Below are the code and all the weights of a small trained network. Each question names an input and a class and asks about switching units off, where a switched-off unit gives its printed mean instead of its output.

import numpy as np


def w(rows, s, z=0):
    codes = np.array(rows[::2]) - 128.0
    scale = np.full(codes.shape[1], s)
    scale[-1] = z or s
    return codes * scale


def f(y):
    return y / 2 * (1 + np.tanh(0.7978845608 * (y + 0.044715 * y**3)))


def log_softmax(a):
    a = a - a.max(-1, keepdims=True)
    return a - np.log(np.exp(a).sum(-1, keepdims=True))


def net(x, mask):
    res = np.array(x, float).reshape(1, 6) / 4 @ E
    y = f(res @ A[0][:, :-1].T + A[0][:, -1])
    res = res + np.where(mask, y, B[0][:, -1]) @ B[0][:, :-1]
    return log_softmax(res[-1] @ U[:, :-1].T + U[:, -1])


A, B = {}, {}
E = w([
[68,17,173,240,135,99,210,129,85,35],'x0',
[90,94,9,139,251,166,124,56,123,126],'x1',
[133,122,127,127,126,129,123,124,122,130],'x2',
[130,126,127,126,128,126,131,131,123,131],'x3',
[53,193,147,130,139,46,191,67,43,232],'x4',
[127,129,131,128,129,131,129,124,127,129],'x5',
],0.012)
A[0] = w([
[103,67,136,197,161,98,127,147,87,59,23],'neuron 0',
[100,88,83,139,167,112,128,95,113,139,49],'neuron 1',
[156,163,218,71,56,155,100,194,152,130,100],'neuron 2',
[78,110,216,186,82,46,195,107,64,154,85],'neuron 3',
[185,137,139,110,70,122,100,187,173,102,82],'neuron 4',
[182,239,98,38,107,156,63,128,131,199,211],'neuron 5',
[86,95,23,149,228,148,140,62,102,129,24],'neuron 6',
[164,175,32,53,192,225,83,142,209,124,169],'neuron 7',
[74,15,170,226,153,146,165,101,106,19,133],'neuron 8',
[197,44,152,141,99,211,87,201,216,15,41],'neuron 9',
[174,81,138,134,101,186,114,160,196,43,213],'neuron 10',
[98,164,117,124,156,51,132,75,103,205,2],'neuron 11',
[108,116,225,170,65,30,191,151,87,141,100],'neuron 12',
[150,140,63,103,152,133,123,121,105,92,147],'neuron 13',
[181,124,32,66,174,215,68,112,177,107,163],'neuron 14',
[97,117,218,178,66,22,208,144,77,155,86],'neuron 15',
[189,108,10,67,173,214,15,118,169,132,162],'neuron 16',
[85,101,52,131,230,162,162,60,131,135,185],'neuron 17',
[163,172,242,80,1,121,131,184,138,106,116],'neuron 18',
[158,210,117,41,105,123,67,124,155,234,50],'neuron 19',
[58,184,117,104,157,66,181,72,81,246,42],'neuron 20',
[147,135,62,104,135,166,101,122,136,124,86],'neuron 21',
[160,153,201,111,38,113,113,185,140,125,236],'neuron 22',
[129,79,104,174,163,147,180,155,133,81,30],'neuron 23',
[90,175,121,86,172,72,180,88,67,208,139],'neuron 24',
],0.0079,0.0097)
B[0] = w([
[205,116,49,70,76,154,66,218,189,188,173],'neuron 0',
[187,208,149,172,73,105,182,115,123,76,152],'neuron 1',
[156,93,62,117,109,129,88,147,148,192,186],'neuron 2',
[73,111,192,109,172,166,156,80,77,71,201],'neuron 3',
[151,109,123,97,113,155,102,153,161,145,163],'neuron 4',
[210,133,60,99,59,119,91,199,184,164,248],'neuron 5',
[202,224,120,187,20,10,187,127,137,114,204],'neuron 6',
[79,63,159,128,171,170,107,109,107,150,237],'neuron 7',
[161,186,88,162,54,61,142,125,154,121,249],'neuron 8',
[162,220,132,204,79,29,208,99,98,91,220],'neuron 9',
[183,125,80,67,67,150,111,190,185,166,225],'neuron 10',
[152,36,16,86,109,144,21,187,151,255,166],'neuron 11',
[89,129,197,102,180,174,157,89,96,70,197],'neuron 12',
[86,84,162,153,158,159,113,107,108,171,161],'neuron 13',
[66,73,171,128,179,159,94,101,101,147,229],'neuron 14',
[85,123,196,114,193,185,150,91,71,68,203],'neuron 15',
[84,78,175,114,184,186,117,102,98,136,244],'neuron 16',
[143,87,86,108,119,155,67,176,174,170,237],'neuron 17',
[184,113,44,111,70,120,98,186,177,200,210],'neuron 18',
[154,235,177,220,72,25,231,75,71,54,203],'neuron 19',
[192,155,69,128,46,97,123,182,180,153,208],'neuron 20',
[92,82,176,155,172,155,125,102,105,131,155],'neuron 21',
[121,190,149,178,97,63,192,99,101,76,216],'neuron 22',
[179,79,48,68,95,151,71,185,191,170,160],'neuron 23',
[140,179,118,149,99,68,147,128,129,107,212],'neuron 24',
],0.0094,0.019)
U = w([
[157,75,69,44,107,171,31,197,181,194,251],'0',
[145,207,145,206,95,49,212,80,102,89,41],'1',
[20,59,243,83,243,248,124,11,41,102,58],'2',
],0.011,0.003)

Each question gives the input, the list of numbers given to net, and the class t.
The units are the neurons (one row each of A and B). Each row of codes is followed by its name. A weight is (code - 128) times the scale printed after its matrix; where a second scale follows, it is the last column's (A, B and U).
mask holds one flag per neuron, in row order. A switched-off neuron (its flag False) gives its mean, the last column of its row in B, instead of its output. The means were averaged over made-up inputs and are rounded, as every weight is.
A unit's drop is (log p(t) with every unit on - log p(t) with that unit switched off) / (log p(t) with every unit on - log p(t) with every unit switched off).
The circuit of an input: a set's keep is (log p(t) with only the set's units on - log p(t) with every unit switched off) / (log p(t) with every unit on - log p(t) with every unit switched off). Starting from the 12 units with the biggest drops (on a tie, the unit counted first), units are removed one at a time, each time the one whose removal leaves the highest keep (on an exact tie, the one counted first), for as long as the keep stays at least 0.8.
circuit, biggest first: the units of the circuit, biggest drop first
unit that matters most: the unit with the biggest drop
k most important neurons: the k neurons with the biggest drops, biggest first
drop of u: that unit's drop, to one decimal
input [8,1,-1,7,0,-5], class 0: circuit, biggest first	neuron 19
input [4,7,-6,-5,-1,5], class 0: 3 most important neurons	neuron 17; neuron 19; neuron 9
input [1,-3,-2,-3,-8,7], class 1: 3 most important neurons	neuron 9; neuron 22; neuron 17
input [-4,-8,2,-7,2,7], class 1: 2 most important neurons	neuron 19; neuron 22
input [0,6,2,0,5,-5], class 0: 3 most important neurons	neuron 17; neuron 19; neuron 11
input [-2,1,5,6,7,6], class 0: 2 most important neurons	neuron 11; neuron 9
input [8,1,-6,3,0,0], class 0: 3 most important neurons	neuron 0; neuron 19; neuron 23
input [1,-4,-1,-4,-4,1], class 1: 2 most important neurons	neuron 9; neuron 22
input [6,5,3,0,-4,-4], class 0: 2 most important neurons	neuron 0; neuron 23
input [0,5,1,-8,-7,8], class 2: 3 most important neurons	neuron 16; neuron 5; neuron 14
input [7,8,-8,0,0,0], class 0: 3 most important neurons	neuron 17; neuron 0; neuron 23
input [-6,1,-3,7,8,7], class 0: 2 most important neurons	neuron 11; neuron 5
input [8,7,-6,1,-5,5], class 0: 4 most important neurons	neuron 0; neuron 23; neuron 17; neuron 19
input [-1,6,1,-6,4,6], class 0: unit that matters most	neuron 17
input [-3,5,-1,1,6,-3], class 0: 2 most important neurons	neuron 11; neuron 9
input [-8,-7,-7,0,2,-6], class 1: 2 most important neurons	neuron 19; neuron 22
input [-3,4,3,0,-6,3], class 2: drop of neuron 23	0.0
input [4,-6,-8,4,-7,-8], class 1: drop of neuron 22	1.5
input [0,3,4,8,-6,-8], class 2: drop of neuron 5	0.1
input [8,-5,3,0,1,2], class 2: unit that matters most	neuron 15
input [1,-4,-8,-8,3,-6], class 2: drop of neuron 8	0.1
